Below are the code and all the weights of a small trained network. Each question names an input and a class and asks about switching units off, where a switched-off unit gives its printed mean instead of its output.

import numpy as np


def w(rows, s, z=0):
    codes = np.array(rows[::2]) - 128.0
    scale = np.full(codes.shape[1], s)
    scale[-1] = z or s
    return codes * scale


def norm(h):
    return h / np.sqrt((h * h).mean(-1, keepdims=True) + 1e-5)


def f(y):
    return np.maximum(y, 0)


def log_softmax(a):
    a = a - a.max(-1, keepdims=True)
    return a - np.log(np.exp(a).sum(-1, keepdims=True))


def net(x, mask):
    res = np.array(x, float).reshape(1, 3) / 4 @ E
    u = 0
    for l in range(3):
        y = f(norm(res) @ A[l][:, :-1].T + A[l][:, -1])
        res = res + np.where(mask[u : u + 9], y, B[l][:, -1]) @ B[l][:, :-1]
        u += 9
    return log_softmax(norm(res)[-1] @ U[:, :-1].T + U[:, -1])


A, B = {}, {}
E = w([
[226,181,55,137,166],'x0',
[93,11,81,39,188],'x1',
[253,73,167,184,99],'x2',
],0.0069)
A[0] = w([
[112,122,101,72,125,8],'0.n0',
[179,113,49,99,121,184],'0.n1',
[136,154,135,133,94,16],'0.n2',
[162,54,159,183,74,193],'0.n3',
[114,152,110,152,170,82],'0.n4',
[84,216,146,134,9,25],'0.n5',
[116,66,152,156,105,131],'0.n6',
[158,74,125,119,214,201],'0.n7',
[142,158,153,183,177,54],'0.n8',
],0.011,0.0015)
B[0] = w([
[165,115,101,36,190,176],'0.n0',
[41,20,73,86,217,220],'0.n1',
[64,169,61,168,86,159],'0.n2',
[84,83,242,23,85,235],'0.n3',
[91,115,238,131,16,157],'0.n4',
[139,152,137,146,200,253],'0.n5',
[209,193,192,114,72,186],'0.n6',
[197,254,141,97,130,229],'0.n7',
[164,45,75,186,133,176],'0.n8',
],0.0043,0.0059)
A[1] = w([
[124,147,101,145,151,63],'1.n0',
[176,73,169,217,81,166],'1.n1',
[170,70,174,39,102,246],'1.n2',
[94,210,166,150,160,178],'1.n3',
[128,173,75,191,116,5],'1.n4',
[199,105,7,156,127,179],'1.n5',
[1,108,121,93,159,93],'1.n6',
[51,148,211,72,69,120],'1.n7',
[211,125,60,52,191,176],'1.n8',
],0.009,0.0017)
B[1] = w([
[145,146,141,135,67,145],'1.n0',
[148,110,178,2,115,197],'1.n1',
[105,219,146,195,119,245],'1.n2',
[140,67,121,154,149,201],'1.n3',
[204,178,221,136,206,162],'1.n4',
[50,61,121,82,195,197],'1.n5',
[253,137,51,104,151,218],'1.n6',
[118,51,101,107,108,225],'1.n7',
[66,112,20,81,198,255],'1.n8',
],0.0059,0.0069)
A[2] = w([
[153,175,138,129,52,141],'2.n0',
[138,132,93,144,88,75],'2.n1',
[132,112,137,128,35,109],'2.n2',
[140,120,100,163,181,142],'2.n3',
[126,140,155,53,173,250],'2.n4',
[65,177,154,197,190,51],'2.n5',
[132,79,142,134,41,90],'2.n6',
[42,105,71,105,169,143],'2.n7',
[174,93,1,118,126,58],'2.n8',
],0.013,0.0023)
B[2] = w([
[107,76,135,86,190,162],'2.n0',
[91,157,160,155,88,128],'2.n1',
[2,104,139,59,67,164],'2.n2',
[88,57,158,117,77,185],'2.n3',
[170,146,99,182,110,249],'2.n4',
[91,116,69,201,76,171],'2.n5',
[88,165,187,93,87,168],'2.n6',
[116,138,55,37,223,254],'2.n7',
[105,148,61,68,181,238],'2.n8',
],0.0082,0.0094)
U = w([
[74,127,213,85,98,194],'0',
[91,147,34,79,223,243],'1',
[211,153,163,158,169,1],'2',
[66,166,95,249,129,61],'3',
],0.015,0.0026)

Each question gives the input, the list of numbers given to net, and the class t.
The units are the neurons (one row each of A and B). Each row of codes is followed by its name. A weight is (code - 128) times the scale printed after its matrix; where a second scale follows, it is the last column's (A, B and U).
mask holds one flag per neuron, layer by layer. A switched-off neuron (its flag False) gives its mean, the last column of its row in B, instead of its output. The means were averaged over made-up inputs and are rounded, as every weight is.
A unit's drop is (log p(t) with every unit on - log p(t) with that unit switched off) / (log p(t) with every unit on - log p(t) with every unit switched off).
unit that matters most: the unit with the biggest drop
top k neurons: the k neurons with the biggest drops, biggest first
top k neurons in layer l: the k neurons of layer l with the biggest drops, biggest first
drop when u is switched off: that unit's drop, to one decimal
input [3,0,8], class 2: unit that matters most -> 0.n3
input [4,-3,-6], class 3: top 4 neurons -> (0.n3; 1.n8; 0.n4; 2.n7)
input [-2,4,3], class 0: top 2 neurons in layer 2 -> (2.n7; 2.n8)
input [3,-8,-1], class 2: top 3 neurons in layer 1 -> (1.n4; 1.n8; 1.n2)
input [-5,-8,-8], class 3: top 2 neurons -> (1.n8; 2.n5)
input [-4,5,2], class 0: top 2 neurons in layer 1 -> (1.n8; 1.n5)
input [8,-8,2], class 2: top 2 neurons -> (1.n4; 2.n7)
input [1,-4,1], class 2: top 2 neurons -> (1.n1; 2.n7)
input [7,-5,-6], class 3: top 2 neurons in layer 1 -> (1.n4; 1.n8)
input [-7,3,0], class 0: top 2 neurons -> (1.n8; 0.n6)
input [5,-5,4], class 2: top 2 neurons in layer 2 -> (2.n7; 2.n8)
input [3,-5,2], class 2: drop when 2.n8 is switched off -> 0.0
input [5,-6,-4], class 3: drop when 2.n5 is switched off -> 0.1
input [-4,2,0], class 0: drop when 0.n6 is switched off -> 0.2
input [2,-5,-2], class 3: unit that matters most -> 2.n5
